Below are the code and all the weights of a small trained network. Each question names an input and a target symbol and asks about switching units off, where a switched-off unit gives its printed mean instead of its output.

import numpy as np


def w(rows, s, z=0):
    codes = np.array(rows[::2]) - 128.0
    scale = np.full(codes.shape[1], s)
    scale[-1] = z or s
    return codes * scale


def norm(h):
    return h / np.sqrt((h * h).mean(-1, keepdims=True) + 1e-5)


def f(y):
    return y / 2 * (1 + np.tanh(0.7978845608 * (y + 0.044715 * y**3)))


def softmax(a):
    e = np.exp(a - a.max(-1, keepdims=True))
    return e / e.sum(-1, keepdims=True)


def log_softmax(a):
    a = a - a.max(-1, keepdims=True)
    return a - np.log(np.exp(a).sum(-1, keepdims=True))


def net(x, mask):
    ids = ['βγδεηθμπφω'.index(c) for c in x.split()]
    T = len(ids)
    res = E[ids] + P[:T]
    u = 0
    for l in range(2):
        r = norm(res)
        for j in range(2):
            rows = slice(4 * j, 4 * j + 4)
            q, k, v = (r @ M[l][rows].T for M in (Q, K, V))
            z = softmax(np.where(np.tri(T) > 0, q @ k.T / 4**0.5, -1e9)) @ v
            o = O[l][rows]
            res = res + np.where(mask[u + j], z, o[:, -1]) @ o[:, :-1]
        u += 2
        y = f(norm(res) @ A[l][:, :-1].T + A[l][:, -1])
        res = res + np.where(mask[u : u + 8], y, B[l][:, -1]) @ B[l][:, :-1]
        u += 8
    return log_softmax(norm(res)[-1] @ U[:, :-1].T + U[:, -1])


Q, K, V, O, A, B = {}, {}, {}, {}, {}, {}
E = w([
[201,167,162,116,188,138,119,255,141,61,122],'β',
[207,81,127,157,210,198,140,160,161,137,110],'γ',
[130,233,110,139,151,163,102,82,178,183,186],'δ',
[155,217,163,60,176,103,80,175,157,199,133],'ε',
[58,113,85,163,203,135,70,99,22,123,154],'η',
[80,99,190,89,65,189,159,137,62,77,15],'θ',
[161,202,59,11,61,117,153,120,80,89,107],'μ',
[89,110,118,225,186,100,153,34,187,54,166],'π',
[60,26,127,49,117,181,26,195,92,163,16],'φ',
[77,82,68,177,186,167,94,202,207,168,228],'ω',
],0.013)
P = w([
[32,115,62,184,115,178,254,154,164,183,44],'0',
[26,191,102,160,140,180,191,136,111,168,93],'1',
[43,194,148,113,130,118,150,154,119,162,108],'2',
[89,205,128,129,146,151,138,145,108,125,111],'3',
[123,168,144,134,175,162,122,128,110,137,98],'4',
[127,173,135,137,166,165,122,84,102,143,116],'5',
[146,151,169,103,185,146,84,121,102,123,106],'6',
[146,143,169,75,184,123,69,144,103,95,109],'7',
[153,137,160,73,190,136,63,100,104,102,123],'8',
[149,133,120,115,179,174,82,46,80,83,137],'9',
[171,124,139,84,168,149,67,88,86,45,144],'10',
[192,140,170,43,141,108,49,90,104,38,165],'11',
[210,127,158,59,143,125,55,87,94,27,172],'12',
[226,101,108,114,137,171,79,14,87,31,186],'13',
],0.0055)
Q[0] = w([
[79,135,103,109,196,166,140,197,87,96,119],'0.h0',
[125,120,89,112,161,169,168,188,71,141,172],'0.h0',
[114,176,91,123,155,181,132,113,180,117,114],'0.h0',
[144,131,35,106,111,136,129,157,68,126,125],'0.h0',
[194,60,185,159,157,183,86,126,161,112,151],'0.h1',
[68,74,145,131,20,32,150,130,198,163,170],'0.h1',
[60,29,155,181,75,3,113,125,191,224,162],'0.h1',
[171,164,149,174,28,114,140,146,87,151,138],'0.h1',
],0.0055)
K[0] = w([
[204,88,166,115,112,134,59,58,117,130,107],'0.h0',
[138,147,63,124,76,121,159,151,106,126,201],'0.h0',
[185,73,168,132,135,74,72,95,145,124,88],'0.h0',
[151,105,128,123,119,74,125,152,125,129,121],'0.h0',
[187,155,176,169,183,161,83,106,93,135,139],'0.h1',
[47,129,109,202,167,165,226,196,143,163,168],'0.h1',
[113,122,186,255,128,153,165,230,139,198,66],'0.h1',
[107,183,90,149,166,123,170,162,167,147,84],'0.h1',
],0.0054)
V[0] = w([
[187,121,254,161,151,147,111,145,60,93,190],'0.h0',
[70,75,111,152,118,90,86,174,177,133,104],'0.h0',
[155,81,94,15,118,158,102,48,129,65,155],'0.h0',
[71,98,125,153,116,112,209,171,101,175,137],'0.h0',
[182,111,11,93,49,109,138,93,163,50,152],'0.h1',
[134,92,185,226,165,97,66,135,176,99,69],'0.h1',
[167,119,128,142,161,103,144,127,103,167,182],'0.h1',
[61,189,194,88,168,201,43,75,163,139,90],'0.h1',
],0.0058)
O[0] = w([
[115,114,95,52,164,145,112,106,182,85,174,115],'0.h0',
[124,88,180,123,115,105,193,174,49,168,137,131],'0.h0',
[154,98,108,168,125,132,57,70,122,143,143,93],'0.h0',
[45,255,126,154,186,82,149,131,117,179,124,123],'0.h0',
[81,127,79,170,110,115,80,103,187,155,51,56],'0.h1',
[161,185,91,247,78,168,171,102,84,69,133,101],'0.h1',
[99,80,102,123,180,140,139,79,138,138,82,90],'0.h1',
[144,165,167,131,96,99,126,67,172,194,160,254],'0.h1',
],0.0062,0.0052)
A[0] = w([
[132,126,74,150,166,113,99,86,179,167,59,135],'0.n0',
[48,101,86,167,134,131,121,81,50,152,148,126],'0.n1',
[32,97,228,104,39,185,145,132,125,117,89,131],'0.n2',
[127,183,116,45,105,76,125,91,132,203,121,141],'0.n3',
[196,196,127,108,101,129,85,131,155,103,118,117],'0.n4',
[154,222,147,141,141,153,172,87,228,69,127,96],'0.n5',
[141,225,152,163,152,132,254,66,132,96,197,152],'0.n6',
[108,126,214,120,71,103,70,210,107,34,177,255],'0.n7',
],0.0053,0.0042)
B[0] = w([
[71,198,204,40,26,155,31,146,108,82,137,141],'0.n0',
[206,180,179,101,137,181,66,120,159,142,117,151],'0.n1',
[212,113,143,156,233,152,126,199,211,72,205,206],'0.n2',
[208,110,114,185,151,208,127,140,56,9,115,181],'0.n3',
[178,26,121,130,143,236,163,62,181,194,58,161],'0.n4',
[117,126,119,159,215,176,88,147,45,154,92,185],'0.n5',
[186,91,205,112,137,62,64,210,157,93,117,255],'0.n6',
[119,114,98,191,139,168,100,3,131,195,154,254],'0.n7',
],0.0051,0.0044)
Q[1] = w([
[119,130,129,103,255,129,96,124,84,210,169],'1.h0',
[56,126,35,145,68,65,189,150,91,124,111],'1.h0',
[95,130,215,145,101,84,165,181,85,154,131],'1.h0',
[182,11,182,178,182,214,45,108,114,114,243],'1.h0',
[22,170,120,120,126,134,144,178,122,173,77],'1.h1',
[103,136,120,139,100,82,125,132,112,138,135],'1.h1',
[76,154,138,138,83,56,145,237,146,132,94],'1.h1',
[174,101,208,168,192,180,79,138,67,104,178],'1.h1',
],0.0089)
K[1] = w([
[154,59,201,77,102,191,141,73,84,9,65],'1.h0',
[159,149,156,216,154,129,198,246,176,208,157],'1.h0',
[10,60,199,87,98,217,72,249,111,201,87],'1.h0',
[219,101,77,12,43,130,69,61,123,93,8],'1.h0',
[47,179,152,120,231,54,232,234,134,101,64],'1.h1',
[119,163,164,74,51,150,199,206,147,166,89],'1.h1',
[47,194,148,132,115,176,169,185,116,222,111],'1.h1',
[131,29,94,128,176,158,81,98,211,137,254],'1.h1',
],0.006)
V[1] = w([
[158,209,115,112,101,111,195,106,123,144,75],'1.h0',
[107,175,135,62,96,103,147,119,80,80,52],'1.h0',
[170,97,126,45,97,123,96,166,156,97,44],'1.h0',
[104,128,214,155,101,170,149,100,130,88,133],'1.h0',
[126,133,151,114,129,79,78,107,70,62,43],'1.h1',
[53,137,77,98,107,152,56,232,166,135,115],'1.h1',
[141,86,110,232,131,87,93,91,127,169,231],'1.h1',
[165,140,148,89,100,172,124,134,1,168,50],'1.h1',
],0.0089)
O[1] = w([
[116,152,36,94,167,168,169,73,201,90,127,80],'1.h0',
[136,147,64,112,53,234,173,121,41,131,127,158],'1.h0',
[142,194,133,160,57,195,145,149,138,143,148,253],'1.h0',
[34,112,194,123,49,146,187,67,122,96,81,137],'1.h0',
[161,139,150,179,104,74,208,12,83,148,50,88],'1.h1',
[142,4,198,145,117,132,61,166,137,195,183,100],'1.h1',
[81,92,98,124,163,187,172,226,115,187,152,159],'1.h1',
[215,86,86,149,147,190,94,3,123,125,116,157],'1.h1',
],0.0078,0.0066)
A[1] = w([
[139,149,113,48,189,134,99,103,96,107,184,55],'1.n0',
[195,154,73,119,119,148,130,61,107,107,95,252],'1.n1',
[39,183,113,160,171,23,249,164,127,124,96,47],'1.n2',
[129,167,153,184,2,188,181,170,141,40,219,117],'1.n3',
[158,137,212,237,24,124,142,189,38,220,131,146],'1.n4',
[168,104,200,141,185,112,133,111,137,117,95,150],'1.n5',
[157,73,198,241,64,94,70,78,94,178,92,63],'1.n6',
[145,187,184,91,148,197,166,109,119,128,96,236],'1.n7',
],0.0073,0.0026)
B[1] = w([
[186,92,73,117,111,146,198,152,129,172,89,154],'1.n0',
[104,63,171,108,170,92,130,183,131,64,221,215],'1.n1',
[175,215,73,109,141,2,142,240,141,202,52,153],'1.n2',
[132,110,75,78,135,147,73,122,59,197,132,210],'1.n3',
[225,130,203,199,97,186,116,108,180,155,110,226],'1.n4',
[93,149,81,147,74,110,103,86,89,158,128,230],'1.n5',
[244,140,178,162,65,158,146,128,125,138,25,197],'1.n6',
[75,112,127,137,58,128,161,125,127,136,104,255],'1.n7',
],0.0093,0.0074)
U = w([
[95,85,207,94,137,117,89,194,124,111,206,239],'β',
[148,142,81,93,83,128,50,162,83,41,135,48],'γ',
[149,109,94,101,58,110,79,111,138,103,142,27],'δ',
[129,146,102,200,142,158,99,132,142,2,142,74],'ε',
[194,128,149,64,152,157,220,119,166,91,156,28],'η',
[100,176,86,108,136,153,59,55,196,134,124,192],'θ',
[196,109,162,197,32,141,116,121,121,170,100,90],'μ',
[32,107,179,108,70,169,174,81,98,115,110,101],'π',
[164,43,82,120,169,132,160,87,63,164,147,98],'φ',
[119,162,65,110,77,70,108,173,117,153,48,254],'ω',
],0.0077,0.0016)

Each question gives the input, a string of symbols that net reads in full, and the target symbol t.
The units are the heads (4 rows each of Q, K, V and O) and the neurons (one row each of A and B). Each row of codes is followed by its name. A weight is (code - 128) times the scale printed after its matrix; where a second scale follows, it is the last column's (O, A, B and U).
mask holds one flag per unit, layer by layer, with each layer's heads first. A switched-off unit (its flag False) gives its mean, the last column of its rows in O or B, instead of its output. The means were averaged over made-up inputs and are rounded, as every weight is.
A unit's drop is (log p(t) with every unit on - log p(t) with that unit switched off) / (log p(t) with every unit on - log p(t) with every unit switched off).
The circuit of an input: a set's keep is (log p(t) with only the set's units on - log p(t) with every unit switched off) / (log p(t) with every unit on - log p(t) with every unit switched off). Starting from the 12 units with the biggest drops (on a tie, the unit counted first), units are removed one at a time, each time the one whose removal leaves the highest keep (on an exact tie, the one counted first), for as long as the keep stays at least 0.8.
units of the circuit, in order: the units of the circuit, biggest drop first
unit that matters most: the unit with the biggest drop
top k neurons: the k neurons with the biggest drops, biggest first
k most important neurons of layer l: the k neurons of layer l with the biggest drops, biggest first
heads that matter: for each layer, one digit per head in row order, 1 if its drop is at least 0.15 and else 0, layers parted by /
input β δ π η π γ γ ω δ γ, target β: units of the circuit, in order => [1.h1 1.h0]
input γ φ δ θ ω θ η θ η φ η η β, target φ: heads that matter => 10 / 11
input θ φ γ φ ε β β δ γ β, target θ: unit that matters most => 1.h0
input η γ γ ε π, target ω: heads that matter => 00 / 01
input γ γ θ π π θ, target ω: units of the circuit, in order => [1.h1 1.n2]
input β θ ε, target π: heads that matter => 00 / 10
input π φ γ φ γ γ φ γ β φ γ β, target μ: top 2 neurons => [0.n5 0.n2]
input η ω φ φ β η φ ω γ π θ η, target ω: top 3 neurons => [1.n2 0.n2 0.n6]
input δ δ δ η δ, target φ: heads that matter => 01 / 11
input ε γ ω φ ε π γ, target ω: top 2 neurons => [1.n2 0.n2]
input ε θ δ, target π: top 2 neurons => [0.n2 1.n7]
input φ γ δ δ δ, target θ: units of the circuit, in order => [1.h0 0.n2 0.h0]
input γ φ δ φ γ π φ η δ η, target φ: top 3 neurons => [0.n1 0.n2 0.n0]
input ω γ η δ π γ η π γ η δ, target φ: unit that matters most => 0.n5
input γ γ η θ δ ε ε, target η: top 3 neurons => [0.n3 0.n2 0.n4]
input η φ β δ β, target θ: 3 most important neurons of layer 0 => [0.n7 0.n2 0.n4]
input γ η π η γ, target ω: heads that matter => 00 / 11
input β η ω δ φ γ γ ε θ, target π: top 2 neurons => [0.n7 1.n7]
input β ε γ γ, target η: 2 most important neurons of layer 0 => [0.n2 0.n3]
input φ φ γ φ γ θ β, target π: unit that matters most => 0.h0
input θ θ φ φ φ θ β φ ε γ φ γ γ γ, target ε: 3 most important neurons of layer 0 => [0.n2 0.n7 0.n3]
input θ β η γ, target φ: heads that matter => 00 / 10
input γ δ φ π θ γ δ δ φ η, target μ: top 2 neurons => [0.n2 1.n6]
input δ δ γ π φ θ φ π θ γ η ε, target φ: top 3 neurons => [0.n2 0.n3 1.n0]
input θ δ γ ω θ π, target β: top 3 neurons => [0.n6 0.n7 0.n2]
input π γ γ θ δ φ ε γ γ δ, target θ: 3 most important neurons of layer 1 => [1.n6 1.n4 1.n5]
input γ ε φ θ γ δ, target π: unit that matters most => 0.h0
input γ η δ η η φ φ δ φ π φ ω γ, target β: heads that matter => 00 / 01
input φ γ β θ γ, target π: heads that matter => 10 / 10
input φ φ β β β δ γ, target θ: heads that matter => 10 / 11
